Rows lie near named flat spaces through zero. A row that begins with a name and a colon came from that space; any other row is followed by the name of its block's space that it lies nearest.
mhqf: [ 179  242   45  106 -212  257  -47   27  -99 -350    7   65 -361  -28
 -168  237 -100  102   85 -138  224   92   47 -325  -76  230  -97  126
 -138  -56 -191  -94]
pcfq: [  83  -35 -166   49  -95  -87   38 -167  135   27   32    8   12 -291
 -284   60  103  -50 -135 -154   17   74  -53 -140    9   78    9  -13
 -108   37 -104  192]
fpbg: [  21 -116   22 -110  137  213  164  -65   39   45  130 -238   84  320
  165   27   38   24 -141  174 -191 -177  150   -6   72 -197   45  -58
  -64 -206  114 -136]
pcfq: [ 141  -87  -47  -98  -27  143  229 -156   36   11  -30   18   25  101
 -160   81   75  -75   32   -1  -62  -21  201 -238  155  153 -120   47
 -136  -92  -74  105]
pcfq: [  69   84   42  -24  -88  108  246   62 -234 -107  -89   78 -167  161
  -94  133  -22 -255  309  -58   69   40  150 -369   61  350 -242  128
 -105   49  -58  111]
pbfr: [-293  411  104  258   23  -76 -323  272 -337 -155 -130  121 -193  -47
   76   11 -249 -159  284 -240  438   75  -87 -250 -187  307  -95   32
  -60  135 -110   -5]
pbfr: [  -2   27   42   20  -24  175 -109  -29   72 -158   18   65  -40  196
   77   10  -78  201   33  127  -61  -33   96   26   71  -49  -16   64
  -31 -140  -56 -216]
mhqf: [  97  -11 -110   98  -54   99   15 -149   24  -69   83  -83   -9  -72
  -47  115   44   38 -167  -63  -29   42  -25  -20   46  -27   -1   55
  -35  -85  -71  -54]
gflj: [ -34   19   58   60  -24  -66 -129  131   52   20  -89  -88   67 -114
  137  -15  -97  108  132  122  -51   15  -93  306  -61 -170   98   14
  282  103   30  -94]
pcfq: [ -42  -92  153 -186  -65  -31  103  168   68    0 -176   80   50  323
  196  -94  -80   85  341  286 -159  -66  166  125   70   36  -56   41
  131    8  115  -83]
pbfr: [  84  -42   56  -85   -8  239   50  -85  -50  -67 -191   27   -2  249
  145  113 -107  209   84  152  -43   47  188   75  202   78  -65   56
   81 -134  -91 -152]
mhqf: [ 178 -164  168 -193  -97   76  189   40   87   30 -121  174  115  214
   63  -80   -4   70  269  137  -97 -118  207  188  128   28 -115  153
  190  -55  -13  -34]
fpbg: [ 121  226  -71  185 -113   57 -155  -50 -119 -283  256  200 -340 -214
 -305   58  105  -39 -217 -322  254  134 -159 -361 -153  161  -70   77
 -315   -1 -101  -11]
gflj: [ 136 -338  -44 -297  -49  -53  268 -199  231  131    4   22  178  165
  -16  -98  156  191 -140  171 -225  -98  135  148  210  -51   32 -111
    0 -130   68   52]
gflj: [-228 -173 -148 -107  104 -232  218  -83  117  218  132 -112  163   96
  -70 -112  118 -267  -99    8 -168 -169   27 -193   32   -1   21 -188
 -235   -7  116  256]
fpbg: [ 409   51  269 -277 -206  409  259  144 -105 -248  -95   48 -449  288
   46  273  -77  206   30   42  104   46  189 -127 -114  128  -57  126
  -30 -134    4 -141]
pbfr: [ -11 -176  -46 -193 -221   11  279   30  479  111 -206 -100  -35  156
   22  225  -82 -124  -21  100 -312  -17  210 -118 -148    7   43  155
 -180 -111   48  185]
mhqf: [-164  234  -47  266   19   12   -4  119 -402  -57  -58   95 -266 -112
   -4  240 -155 -486  139 -297  147  193 -169 -204 -135  230 -181  212
  -53  200 -137  153]
fpbg: [-390  -79 -212  185  211 -320 -280  -23  179  240  171 -165  158 -265
  150  -98    2 -106 -405   10 -241   37 -377  370 -177 -458  282 -141
   26  115  142   32]
mhqf: [ 107 -288 -186 -221 -293   24  551 -173  440   73   43 -395    9  180
  -45  295   64  -79 -254   23 -291 -178  206 -249  -40   25   71  -26
 -263 -257   41  209]
pbfr: [  62  357  199  144   -2  200 -527  252   11 -262  -82  227 -379 -245
  -78   61 -194  258   62    7  191  232 -139   55 -297 -135  111  120
   45  127  -76 -227]
mhqf: [ -84  292  -40  305   -2   19 -313  182    4  -55  -65 -212 -157 -346
   46  203 -129 -113  -86 -122   94  219 -207  -27 -338 -125  136  114
   28  132   21  -52]
pbfr: [ -35  252  -83  310   36   33 -315  -29  -75 -151   98   10  -32 -292
 -197   -3   -1  -19   33 -137  173   90 -109 -182  -34   30  -19   35
  -56   70 -127  -60]
pbfr: [ -10 -205   14 -181  -91 -112  430   52  112  208  -59  -83  157  234
   87    5   58 -341  105  -29 -138 -180  184  -98  -22  117 -102   97
  -58  -61  116  229]
mhqf: [-216   13  120  -86   37 -135  -69  219  -83   60 -159  123  -84  194
  294  -55 -141  -24   67   66   -4   60  -60  180 -121   10   26    4
   51   71  128  -32]
fpbg: [-212 -210   29  -74  106 -286  125  107   68  243   87  -84  345  157
  214 -281   60 -169  162  172 -225 -254  -21  290   45 -199   25  -74
  192   63  206   41]
pcfq: [-109 -357   49 -289  167 -249  108  -21  244  422 -189   17  452  114
  202 -284   59   60   33  263 -265 -131   98  464  153 -213  108 -133
  248   23  175  112]
fpbg: [ -61  201   44  167  169   16 -206   94 -357   -4  -25  130 -107 -111
   65  -11  -23 -168  -28 -178  211  188 -155   -4  -81   63  -62   75
   23  130    8  -33]
gflj: [ 261  -15  124 -101 -135  174   -1    0  102 -194   42  135  -83   79
  -97  -40   37  288  113  133  -15  -42  114   33   66  -21  -33   65
   57  -79  -36 -172]
pcfq: [-130  -41   19  -64  227 -172   16   50 -117  270  -62  -36  205   -6
   90 -171   81 -197  -34  -38   56  -18  -10   28   -5    2   18 -115
   18   79  153  140]
mhqf: [-142  309  105  116   84   -4 -349  215 -317 -176  -24  153 -322   18
  157  -14 -100   61  -91 -113  291  225 -185  -79 -211   99   24  -22
 -113   80   84 -172]
pbfr: [ -64 -365 -245 -136   16 -167  212 -313  297  275  -53 -124  358   84
   74  -42  150   20 -298  105 -318  -19   85  149  229  -67   61  -85
  -63 -149   72  123]
gflj: [-278 -121  -57    3  328 -359  -15  -32 -181  323  264   87  257  -89
    7 -356  169 -314 -194 -177   51 -176 -224  141    3 -139   35 -221
  -25  123  123  213]
gflj: [ -24 -142  -65  -75  -68   73  253  -58  227  104  -90 -208  103  142
   43  165  -59 -121   43   95 -228 -108  179  -65   33  -25    0   60
  -38 -106  -21  102]
pcfq: [  11  -87   92  -82    1 -635  -99  259   62  361  -34   36  287 -529
   -8 -408  202  -71   -8 -149  195   -6 -323  446 -266 -137  191 -165
  366  354  276  254]
pcfq: [-272   54 -159  179   85 -520 -248   98   41  249   89 -256  167 -508
   51 -155   78 -112 -315 -205  143   56 -418  208 -289 -189  282 -257
   85  225  181  174]
pbfr: [ 141  284   51  106  -21  119 -205    7 -173 -271  193  213 -316 -214
 -371  -16   54   62  -37 -253  371   54  -74 -391 -107  177  -58  -41
 -239   37 -145   -2]
mhqf: [ 12 -20   1 -40 -96 -69  47  60 129   8 -17 -22 -31 -31 -27  15   8 -24
  10   5 -41  -5   1 -30 -96   0  31  20 -31  18  49  55]
gflj: [ -78  -99  -55   60  -18 -242 -189   47  281   99   10 -146  217 -289
   28 -138    0  200   51  231 -218  -22 -185  439  -29 -357  219 -109
  321  157   80  -54]
mhqf: [-174 -159   42 -170   13  -96  207  105  104  128  -30 -105  104  367
  263  -60  -28 -107   55  174 -212 -160  116   48  -16  -49   11  -28
  -41  -80  193   10]
gflj: [-337  325  168  336  434 -204 -576  322 -482  127  -11  211  143 -244
  191 -357  -81 -250  263  -93  274  102 -309  292 -124 -143  -19   18
  306  356   95 -107]
gflj: [ -16 -413   27 -273  103  -81  256  -18  330  346  -50 -390  434  195
  334 -104   32  159  -31  446 -473 -251   96  574  125 -477  226 -160
  372  -74  239  -56]
pbfr: [ 151  -59   88  -79    4  -59  187   47  100  225  -22  -11  234 -103
 -122 -110  128 -272   74 -197  126 -174  150 -101  -85   65  -64   97
   15  -15   31  233]
mhqf: [ 282  207   14   42 -302  254   49  -10   48 -352   54  -19 -374  -74
 -275  269  -23  125  -20 -176  227   54   93 -453 -133  245  -56   96
 -245 -117 -163  -31]
fpbg: [-217 -107  -59  -22  -52 -236  -64   41  279  143 -152    6  161  -18
  105  -65  -81    6   50  104 -167   -5  -14  183  -38  -68   87   -6
   51   41   41   79]
mhqf: [  44  -53  222 -279  159   44  359  195 -356  186 -161  125  -34  372
  155  -58   46 -368  232    0   53  -23  193 -152   17  236 -206   59
  -19   66  191  157]
fpbg: [ -10   30 -261  124   69   69 -101 -316  134    3   85  -44   39 -146
 -236   76  135  -25 -395 -164   16  125   32 -350   68   77   17  -37
 -383 -150  -86   75]
mhqf: [  84   18   87   48  -82  -32 -312   73  195 -135  -52  168   73 -153
  -42 -177  -29  383  254  272 -104   53  -50  347   65 -192   66   44
  297  106  -18 -233]
pcfq: [-130  253 -212  340   27 -152 -652 -111   51 -243  301  113 -267 -543
 -226  -53   43  329 -530 -188  179  274 -494   54 -207 -218  258 -178
 -184   98  -73 -162]
pcfq: [ -90  175  164  102   99 -132 -113  296 -167   94   -7   18   65  -97
   74 -158  -18 -281  220 -139  212  -68  -65   -7 -220    9  -34   71
  110  158  111   55]
pcfq: [ 118  174  110   88  181   28 -312  -57 -319  -82   42  384   98  -79
 -135 -328  154  126   65 -157  389   76   16  -75  172  201 -157   -3
   -1   17  -55 -127]
fpbg: [ 123 -334 -105 -260  -48  -45  348 -205  275  226    5 -273  181   21
   10   73  106  108 -292   85 -210 -132   78  152   87 -148  153 -177
   28 -136   55  149]
gflj: [ 141  -37  158 -149   18  205  218   11 -158  -75  172   80  -98  337
   60  -23   43  -36  -41  -77   98 -206  141 -112   18   55 -112   38
 -110 -186   11  -72]
gflj: [  14  364   49  334  134  164 -331   67 -350 -168  210   51 -251 -334
 -137   85  -75 -119 -129 -374  401   62 -250 -115 -214  -38    1   53
  -25   84 -182  -63]
pbfr: [  18 -361  -49 -349  -63 -219  618  -40  153  407 -109 -223  200  128
   59   64  103 -336 -110  -76 -147 -186  141  -25  -21   90   13  -92
  -40  -39  138  432]
gflj: [   0 -250  -74 -315   -1  -15  250 -268   21   96 -178  260   62  375
   17  -47   88  102 -151   33  -54   58  247 -146  310  329 -133  -79
 -268 -193  -18  118]
gflj: [ -88   93  -56  216   60   38 -281   -8  171  -18   -5  -33  105 -218
  -81   -6  -77   27   99   82 -103   28  -46   91  -14 -196   63   74
   94   63  -93  -72]
pcfq: [  63 -214  -59 -149   12  127  234 -212  211   14   86  -94  237  293
  -78  -76  106   98   92  250 -258 -230  293 -123  303  -22  -66  -67
  -89 -204   -8  -37]
gflj: [ -91  159   27  234  181   22 -291   20 -188    3   19  269   79  -96
  -19 -146    2 -183   88 -145  126   84  -60   14   18   22 -130  182
   14   74  -70  -56]
fpbg: [  59 -196  102 -220  123   56  188   13  -49  157  -65   16   91  219
  167  -55   29    6   33  197 -192  -46   79  248  112 -132   -4  -15
  159   -2  118  -21]
fpbg: [-214  239  -18  286  196   14 -433   53 -263 -107   57  319 -167 -105
   25  -62  -72 -118  -50 -124   95  236 -230   28  -69  -29  -63  133
  -76  133  -56 -127]
pcfq: [  91 -321   16 -298  -90  -56  576   29  141  299 -141 -362  177  186
  189  152   17 -193   27  113 -248 -180  159  136    2  -53   42  -29
  162  -46  145  224]
pcfq: [ -72  -22  209 -110  -71 -154  -29  294   56   83 -256  122   81  121
  245 -131 -125   15  354  154  -29  -18   50  282  -89    2  -10  104
  264  115  122  -31]
fpbg: [ -79  142  -81  229  -42  -52 -275  -58  -39 -157  -39  192   62  -81
  -76  -98   -2   64  162  -23   83  126  -12  -88  126  168 -117  101
  -27   30 -103 -110]
fpbg: [ -32   -6   60    4  147   47   18   25 -202   28  160   53  -83   -5
   10  -19  -24  -98  -40  -52   12  -78 -130  133  -19 -145    5  -44
   78   68  -34    9]
fpbg: [ 212   66   76 -160 -393  276   92   47  332 -280 -236  -53 -322  239
   41  333 -161  333  -45   57   33   82  274 -265 -147  209   28  146
 -228 -273  -60 -129]
mhqf: [ 120 -100    0 -157 -170  253  462   22   18  -38 -142 -265 -169  365
  171  378  -84 -152   47  114 -223    5  231 -196   -5  119  -84  152
  -87 -146   51   20]
pbfr: [-286  354  164  202  154 -196 -349  326 -477  -70   38  221 -181  -69
  135 -181 -122 -192  137 -276  458   51 -253  -51 -241  158  -53  -39
    3  209   38  -26]
pbfr: [-162    7  -15  126  157 -194 -275   95   50  198  -57  -77  186 -254
  172 -117  -29   -8  -95   38  -57   84 -220  400 -121 -294  175  -27
  243  151  111  -34]
pbfr: [-263  159   23  146  -54  122 -143  185  -51 -158 -214  -23 -215  251
  319  237 -315  -42  195  154 -137  156    6   22  -93   26  -32  190
    4    8  -18 -185]
[-162  321  -22  365  193   19 -490  120 -194 -152  105   16  -89 -310
  -91  -63  -68  -19  150   46   57  164 -249   11  -75 -170   41   -1
   98  240  -30 -172] : fpbg
[-163  100  -29  115   24   -2 -261  -84  -66  -78 -190  418   -2   72
  -13  -65 -104   24  111  -84  113  172   63  -76  146  266 -167  147
 -124  -19 -182  -30] : gflj
[ 128  -92  118 -247  -93  -52  232   74   79  117 -146   73    0   53
  -56  -16   25  -49   82  -55   83  -65  146  -74  -56  156  -31   -5
  -16   -2   31  194] : pbfr
[ -80 -154  104 -258   -2  108  179   91  115   79 -267 -189   11  394
  347  129 -191  181  116  364 -254  -44  189  203   63  -91   87  -68
  133  -90  104  -96] : mhqf
[ -80   61   73  -31   57  -10 -209   43  -89 -125  100  202 -167  101
   71 -118  -28  213 -128   19   89   31 -111   87  -37  -50   52  -94
  -73  -21   31 -160] : pbfr
[ 223 -353 -173 -293 -189   65  356 -328  376   88  -97 -207   69   62
  -62  205   86  302 -323  155 -272    6  158   68  189  -31  123 -128
  -58 -211  -35   93] : gflj
[   7   16   38   26   73 -133   -4   36 -226   87   11  282    5 -115
  -81 -135   84 -237   58 -198  137   70 -102   22   -3  125 -131   83
   30  152   -9  140] : mhqf
[  70 -183  136 -309 -138  -16  323  118  148   37  -14  -22  -77  267
   80   14  -25   36   81  133 -131 -184  122   53  -64  -24   25  -41
   11  -57  100   66] : pbfr
[-315  -57  -96   73  193 -204 -120  -24  -47  112  101   27  118  -28
   33 -154  -25  -88   27  102 -152  -47 -165  159   80 -158   52 -155
   45  134   20   44] : pcfq
[-283   86   11  185   52 -374 -413  208  120  112  -97    6  237 -272
  150 -262  -74   63  165   85   15   39 -218  363 -130 -184  150  -50
  272  217  109  -57] : pbfr
[ -26  155 -126  245   24  147  -23 -162  -16 -156  199  -63  125   15
 -285  -24   72 -180  180 -106   88 -164  187 -525  162  191 -189   53
 -258 -123 -172    4] : pcfq
[ 152  -34   41 -161 -171  176   33  -42  208 -201 -137   64  -93  239
  -41   50  -17  340  142  280 -132   55  244 -131  140  110  -34   24
  -87 -133   -2 -163] : gflj
[ 115   29   57  -43  -14  278   69  -49   -8 -167   99  -32 -127  191
  -47   96  -34  112   24   77  -25  -98  137 -146   64  -15  -39   13
  -90 -145  -76 -129] : fpbg
[   6  282  201  142  189  362  -20  155 -432 -171   76 -153  -36  309
  146   26 -101 -137  322    2  236 -173  191 -284   51  103 -174   59
   18  -95  -25 -231] : fpbg
[-188  267   44  255   97  -20 -172  197 -360 -125  154    2 -200  -78
   50   23 -107 -242  113 -160  183   13 -224  -83 -170    4  -47   27
   12  161  -19  -47] : pcfq
[-127  558    9  535  -61  240 -563   86 -244 -482  173  298 -426 -200
 -181  149 -228  -66   48 -407  440  138 -167 -379 -228  186 -140  272
 -264  -11 -348 -207] : gflj
[  -5   25   11   23   81 -248 -107   -2 -218  -16  172  420   15 -158
 -266 -346  205 -107  131 -118  143   35 -149  -57   94  143 -145  -49
  -34  210   16  105] : mhqf
[ -26  131  217  -39 -196 -133   41  454   16   56 -324   55 -198  -65
  172  129 -200 -256  319  -72   79  119  -39   80 -398  100  -11  249
  170  222  109  135] : pcfq
[ -58 -231 -156  -85  153 -106  261 -189   34  294  153 -216  196  -21
    9    0  146 -228 -362 -111 -122 -130  -47   35   33 -137   79 -147
  -87  -67   72  217] : gflj
